Below is a small trained network, with its code and all its weights. Each question gives an input and a class and asks what happens when units are switched off, that is, made to give their printed mean instead of their output.

import numpy as np


def w(rows, s, z=0):
    codes = np.array(rows[::2]) - 128.0
    scale = np.full(codes.shape[1], s)
    scale[-1] = z or s
    return codes * scale


def f(y):
    return y / 2 * (1 + np.tanh(0.7978845608 * (y + 0.044715 * y**3)))


def log_softmax(a):
    a = a - a.max(-1, keepdims=True)
    return a - np.log(np.exp(a).sum(-1, keepdims=True))


def net(x, mask):
    res = np.array(x, float).reshape(1, 6) / 4 @ E
    y = f(res @ A[0][:, :-1].T + A[0][:, -1])
    res = res + np.where(mask, y, B[0][:, -1]) @ B[0][:, :-1]
    return log_softmax(res[-1] @ U[:, :-1].T + U[:, -1])


A, B = {}, {}
E = w([
[131,129,127],'x0',
[70,253,204],'x1',
[128,124,129],'x2',
[11,46,155],'x3',
[130,127,132],'x4',
[187,90,251],'x5',
],0.0046)
A[0] = w([
[175,89,234,89],'neuron 0',
[128,125,133,96],'neuron 1',
[139,110,124,97],'neuron 2',
[80,155,42,112],'neuron 3',
[184,77,250,87],'neuron 4',
[134,133,110,49],'neuron 5',
[153,112,189,85],'neuron 6',
[39,74,150,107],'neuron 7',
[97,139,69,87],'neuron 8',
[133,126,135,68],'neuron 9',
[115,127,121,110],'neuron 10',
[120,90,122,96],'neuron 11',
[141,122,120,14],'neuron 12',
[53,89,148,84],'neuron 13',
[160,154,107,68],'neuron 14',
[120,131,128,253],'neuron 15',
[135,114,106,69],'neuron 16',
[188,32,73,101],'neuron 17',
[140,114,164,106],'neuron 18',
[245,213,97,110],'neuron 19',
[85,195,164,108],'neuron 20',
[144,116,165,54],'neuron 21',
[175,161,113,102],'neuron 22',
[7,57,159,111],'neuron 23',
[83,204,176,108],'neuron 24',
[60,176,2,112],'neuron 25',
[142,120,151,62],'neuron 26',
[174,38,80,121],'neuron 27',
[38,86,157,82],'neuron 28',
[98,185,162,131],'neuron 29',
[94,97,133,98],'neuron 30',
[104,173,164,127],'neuron 31',
[80,215,180,116],'neuron 32',
[139,110,108,32],'neuron 33',
[111,194,154,109],'neuron 34',
[141,82,106,178],'neuron 35',
[151,79,100,102],'neuron 36',
[124,131,136,249],'neuron 37',
[84,203,168,112],'neuron 38',
[193,169,107,92],'neuron 39',
[144,104,109,92],'neuron 40',
],0.0085,0.0041)
B[0] = w([
[27,177,135,200],'neuron 0',
[123,136,118,109],'neuron 1',
[127,130,111,112],'neuron 2',
[53,158,150,162],'neuron 3',
[4,185,143,225],'neuron 4',
[120,154,102,87],'neuron 5',
[77,157,114,138],'neuron 6',
[193,178,130,188],'neuron 7',
[82,151,123,123],'neuron 8',
[121,145,109,95],'neuron 9',
[125,134,125,117],'neuron 10',
[144,128,106,120],'neuron 11',
[122,161,85,77],'neuron 12',
[171,182,113,152],'neuron 13',
[140,171,109,102],'neuron 14',
[139,83,187,252],'neuron 15',
[119,137,100,98],'neuron 16',
[133,80,13,198],'neuron 17',
[103,139,124,130],'neuron 18',
[239,208,156,210],'neuron 19',
[126,94,70,167],'neuron 20',
[97,163,101,102],'neuron 21',
[160,160,125,127],'neuron 22',
[230,193,148,235],'neuron 23',
[127,85,55,183],'neuron 24',
[1,180,175,208],'neuron 25',
[110,154,105,98],'neuron 26',
[134,71,46,196],'neuron 27',
[181,191,105,168],'neuron 28',
[134,90,94,170],'neuron 29',
[152,143,116,126],'neuron 30',
[124,98,100,159],'neuron 31',
[132,68,46,202],'neuron 32',
[119,148,84,85],'neuron 33',
[148,101,92,152],'neuron 34',
[139,79,130,187],'neuron 35',
[129,110,86,135],'neuron 36',
[140,79,187,249],'neuron 37',
[127,85,65,179],'neuron 38',
[171,176,118,135],'neuron 39',
[125,129,97,112],'neuron 40',
],0.029,0.0029)
U = w([
[126,31,65,94],'0',
[211,186,181,84],'1',
[2,137,194,62],'2',
[128,49,194,252],'3',
],0.0058,0.0026)

Each question gives the input, the list of numbers given to net, and the class t.
The units are the neurons (one row each of A and B). Each row of codes is followed by its name. A weight is (code - 128) times the scale printed after its matrix; where a second scale follows, it is the last column's (A, B and U).
mask holds one flag per neuron, in row order. A switched-off neuron (its flag False) gives its mean, the last column of its row in B, instead of its output. The means were averaged over made-up inputs and are rounded, as every weight is.
A unit's drop is (log p(t) with every unit on - log p(t) with that unit switched off) / (log p(t) with every unit on - log p(t) with every unit switched off).
The circuit of an input: a set's keep is (log p(t) with only the set's units on - log p(t) with every unit switched off) / (log p(t) with every unit on - log p(t) with every unit switched off). Starting from the 12 units with the biggest drops (on a tie, the unit counted first), units are removed one at a time, each time the one whose removal leaves the highest keep (on an exact tie, the one counted first), for as long as the keep stays at least 0.8.
circuit, biggest first: the units of the circuit, biggest drop first
unit that matters most: the unit with the biggest drop
top k neurons: the k neurons with the biggest drops, biggest first
drop of u: that unit's drop, to one decimal
input [-6,-4,3,-1,1,-8], class 2: circuit, biggest first	(neuron 25)
input [1,-4,8,5,4,-5], class 1: circuit, biggest first	(neuron 23; neuron 7)
input [3,5,-6,-5,1,4], class 0: circuit, biggest first	(neuron 32; neuron 24)
input [-5,-3,-2,6,-2,8], class 2: top 2 neurons	(neuron 4; neuron 0)
input [3,-3,-1,1,2,-5], class 2: top 2 neurons	(neuron 25; neuron 3)
input [3,3,-7,4,-4,8], class 2: top 2 neurons	(neuron 4; neuron 0)
input [4,-4,0,6,-6,4], class 1: top 2 neurons	(neuron 23; neuron 7)
input [4,-5,7,-5,4,-6], class 2: top 3 neurons	(neuron 25; neuron 3; neuron 23)
input [2,-2,-4,5,-7,-7], class 2: top 3 neurons	(neuron 25; neuron 3; neuron 19)
input [2,8,-1,-8,6,3], class 0: top 3 neurons	(neuron 32; neuron 24; neuron 38)
input [-6,1,0,8,0,4], class 1: drop of neuron 23	0.1
input [2,-7,1,-8,0,-3], class 1: drop of neuron 19	3.5
input [0,1,1,5,4,0], class 1: drop of neuron 23	0.3
input [-3,-4,-5,-7,-3,-4], class 1: unit that matters most	neuron 19
